[[-37  -4  -7  -1]
 [ -5  -2  -1  -3]]
->
[[-4 -7]
 [-2 -1]]

[[  8  -6  -2   3  -1]
 [ 23 -13   6   9  -7]
 [ 32 -24 -12  10  -4]]
->
[[ -6  -2]
 [-13   6]]

[[-14   1   3]
 [ 12   3  -1]
 [ -1  36   0]
 [ -1   5  -2]
 [  9 -13  -1]]
->
[[ 1  3]
 [ 3 -1]]

[[-28   4  16]
 [ -4   1  24]
 [ 17   3  25]
 [-10   7 -14]
 [ 29  28  -7]]
->
[[ 4 16]
 [ 1 24]]

[[ -7  10  23   2   6]
 [  8  -9 -22   4  -3]
 [-12  11  29   2   5]]
->
[[ 10  23]
 [ -9 -22]]

[[ -8  11  -3 -28]
 [-20 -13  27 -15]
 [ 18 -13   2  -5]
 [-15 -19  32 -13]]
->
[[ 11  -3]
 [-13  27]]

[[  0 -20 -33  12  -3]
 [-11   6 -12   0  -7]
 [  3 -15  14  -9   0]
 [  0   6   0  -1  -8]]
->
[[-20 -33]
 [  6 -12]]

[[  2  12  -3]
 [ 24   8  -7]
 [-27   1   3]
 [-22   7  -1]]
->
[[12 -3]
 [ 8 -7]]

[[-15   7 -25]
 [ -3  -3   2]
 [ 18 -15  32]
 [-12  -5 -14]
 [  0 -12 -10]]
->
[[  7 -25]
 [ -3   2]]
---
[[ -4  -4  16 -11]
 [ -4  -6 -10  15]
 [ -9 -12  -3   7]
 [ 10   6   2 -10]
 [-10 -29  11  18]]
->
[[ 10   6   2 -10]
 [ -4  -4  16 -11]
 [ -4  -6 -10  15]
 [ -9 -12  -3   7]
 [-10 -29  11  18]]

[[  1   5  -9  -2  15]
 [ -1  -9  11  18 -17]
 [-11 -13  23  16  10]
 [  8   9  23  -6 -32]
 [-15 -17  18  15  10]
 [  8 -22  -5  29  23]
 [ 17  -6  26  33  -5]
 [-12  -5  -4   5   1]]
->
[[  8   9  23  -6 -32]
 [  1   5  -9  -2  15]
 [-12  -5  -4   5   1]
 [ 17  -6  26  33  -5]
 [ -1  -9  11  18 -17]
 [-11 -13  23  16  10]
 [-15 -17  18  15  10]
 [  8 -22  -5  29  23]]

[[ -5   1]
 [ 21   6]
 [-31  -6]
 [-10  -2]]
->
[[ 21   6]
 [ -5   1]
 [-10  -2]
 [-31  -6]]

[[-15  27 -16 -19   8  15  -8  31]
 [ -8   1  12  -7  20   2 -15 -25]
 [ -6  20  31   4   7  10   6   9]
 [ 12  -8  11 -11 -10  -6   6 -27]]
->
[[-15  27 -16 -19   8  15  -8  31]
 [ -6  20  31   4   7  10   6   9]
 [ -8   1  12  -7  20   2 -15 -25]
 [ 12  -8  11 -11 -10  -6   6 -27]]

[[-19  -7  -7  10 -29 -20 -24  -1 -16 -14  -3  14  15  26]
 [ -2  -1   2  -3  -3  -2  -5   1  -6   0  -1   3   2   4]]
->
[[ -2  -1   2  -3  -3  -2  -5   1  -6   0  -1   3   2   4]
 [-19  -7  -7  10 -29 -20 -24  -1 -16 -14  -3  14  15  26]]

[[  3  21 -13   3  -9]
 [  1  11  -7   2  -4]
 [ -3 -22  12  -3   9]
 [  4  32 -19   5 -13]
 [ -2 -21  12  -2   9]
 [  1   1  -1   0   0]]
->
[[  4  32 -19   5 -13]
 [  3  21 -13   3  -9]
 [  1  11  -7   2  -4]
 [  1   1  -1   0   0]
 [ -2 -21  12  -2   9]
 [ -3 -22  12  -3   9]]

[[ -1   2  -1   3  -4   5]
 [ -2  10   9   6   3  10]
 [ -3 -10  -1  -4 -29  -5]
 [ -9   7  -5  12 -17   9]
 [  0   9  11  -1  18  13]]
->
[[ -2  10   9   6   3  10]
 [  0   9  11  -1  18  13]
 [ -9   7  -5  12 -17   9]
 [ -1   2  -1   3  -4   5]
 [ -3 -10  -1  -4 -29  -5]]
---
[[  8  19  -1   5]
 [  6   7  -2   1]
 [  2 -10  12  -1]
 [-10  30 -20  13]]
->
[[  7  -2]
 [-10  12]]

[[ 30  -4 -12 -34]
 [  0   2  -3  -2]
 [  9   5   7   7]]
->
[[ 2 -3]
 [ 5  7]]

[[-12 -38  12]
 [ 29   4  33]
 [ 10 -19 -12]]
->
[[  4  33]
 [-19 -12]]

[[  6   1  -1   4]
 [ -1  -1  -1 -27]
 [  1   0  -2  -4]
 [  1   1   0   8]]
->
[[-1 -1]
 [ 0 -2]]

[[-22  12  15]
 [ 20 -22 -19]
 [ 25 -27 -31]
 [-25   6  24]
 [ -5  -5  12]]
->
[[-22 -19]
 [-27 -31]]

[[ 38 -10 -19  -4]
 [-20 -12   7   4]
 [-17 -25   4   2]
 [ 21 -29  16   2]]
->
[[-12   7]
 [-25   4]]
